Below are the code and all the weights of a small trained network. Each question names an input and a class and asks about switching units off, where a switched-off unit gives its printed mean instead of its output.

import numpy as np


def w(rows, s, z=0):
    codes = np.array(rows[::2]) - 128.0
    scale = np.full(codes.shape[1], s)
    scale[-1] = z or s
    return codes * scale


def f(y):
    return y / 2 * (1 + np.tanh(0.7978845608 * (y + 0.044715 * y**3)))


def log_softmax(a):
    a = a - a.max(-1, keepdims=True)
    return a - np.log(np.exp(a).sum(-1, keepdims=True))


def net(x, mask):
    res = np.array(x, float).reshape(1, 4) / 4 @ E
    y = f(res @ A[0][:, :-1].T + A[0][:, -1])
    res = res + np.where(mask, y, B[0][:, -1]) @ B[0][:, :-1]
    return log_softmax(res[-1] @ U[:, :-1].T + U[:, -1])


A, B = {}, {}
E = w([
[199,65,55,90],'x0',
[100,201,52,42],'x1',
[120,124,121,132],'x2',
[194,226,67,247],'x3',
],0.012)
A[0] = w([
[71,93,235,83,92],'n0',
[130,18,87,47,104],'n1',
[153,73,150,102,133],'n2',
[98,140,75,79,125],'n3',
[122,116,110,33,155],'n4',
[159,84,179,185,230],'n5',
[50,189,153,42,223],'n6',
[200,147,100,211,216],'n7',
[8,120,194,67,150],'n8',
[149,50,147,174,254],'n9',
[150,49,105,86,165],'n10',
[179,114,59,95,101],'n11',
[48,99,195,78,140],'n12',
[184,81,115,55,196],'n13',
[101,228,180,134,220],'n14',
[209,106,8,208,188],'n15',
[122,182,50,105,184],'n16',
[100,88,164,58,195],'n17',
],0.012,0.0069)
B[0] = w([
[191,34,172,42,210],'n0',
[40,145,79,62,226],'n1',
[78,169,178,63,174],'n2',
[151,177,38,139,168],'n3',
[69,145,16,157,197],'n4',
[81,65,207,146,205],'n5',
[194,59,33,193,212],'n6',
[145,188,221,161,233],'n7',
[221,40,115,148,221],'n8',
[135,67,198,23,212],'n9',
[58,127,162,37,201],'n10',
[185,204,116,1,177],'n11',
[218,33,137,91,210],'n12',
[48,88,156,54,208],'n13',
[87,158,108,253,196],'n14',
[220,182,214,115,252],'n15',
[228,220,92,163,196],'n16',
[102,60,33,82,214],'n17',
],0.0094,0.017)
U = w([
[161,75,173,99,172],'0',
[6,111,161,60,85],'1',
[81,170,215,189,145],'2',
[194,146,194,92,176],'3',
[153,100,58,125,196],'4',
[67,161,42,53,2],'5',
[135,218,109,181,177],'6',
[196,212,115,83,9],'7',
],0.012,0.0065)

Each question gives the input, the list of numbers given to net, and the class t.
The units are the neurons (one row each of A and B). Each row of codes is followed by its name. A weight is (code - 128) times the scale printed after its matrix; where a second scale follows, it is the last column's (A, B and U).
mask holds one flag per neuron, in row order. A switched-off neuron (its flag False) gives its mean, the last column of its row in B, instead of its output. The means were averaged over made-up inputs and are rounded, as every weight is.
A unit's drop is (log p(t) with every unit on - log p(t) with that unit switched off) / (log p(t) with every unit on - log p(t) with every unit switched off).
The circuit of an input: a set's keep is (log p(t) with only the set's units on - log p(t) with every unit switched off) / (log p(t) with every unit on - log p(t) with every unit switched off). Starting from the 12 units with the biggest drops (on a tie, the unit counted first), units are removed one at a time, each time the one whose removal leaves the highest keep (on an exact tie, the one counted first), for as long as the keep stays at least 0.8.
units of the circuit, in order: the units of the circuit, biggest drop first
top k neurons: the k neurons with the biggest drops, biggest first
drop of u: that unit's drop, to one decimal
input [-6,7,2,0], class 4: units of the circuit, in order -> (n6)
input [-1,3,-1,0], class 4: top 4 neurons -> (n7 n15 n6 n2)
input [-7,4,1,1], class 6: units of the circuit, in order -> (n14 n9)
input [2,-3,-4,0], class 1: top 4 neurons -> (n8 n16 n12 n6)
input [-8,3,-1,1], class 6: top 2 neurons -> (n14 n17)
input [-8,-2,-1,1], class 2: top 2 neurons -> (n14 n17)
input [1,-6,-8,-4], class 1: top 2 neurons -> (n15 n6)
input [7,0,5,-4], class 1: top 2 neurons -> (n13 n10)
input [6,0,1,4], class 3: top 2 neurons -> (n4 n15)
input [6,8,6,1], class 7: top 2 neurons -> (n16 n15)
input [5,1,7,4], class 7: drop of n16 -> 0.2
input [-3,1,7,2], class 6: drop of n5 -> 0.1
input [3,0,5,1], class 3: drop of n4 -> 0.2
input [2,1,4,-3], class 5: top neuron -> (n5)
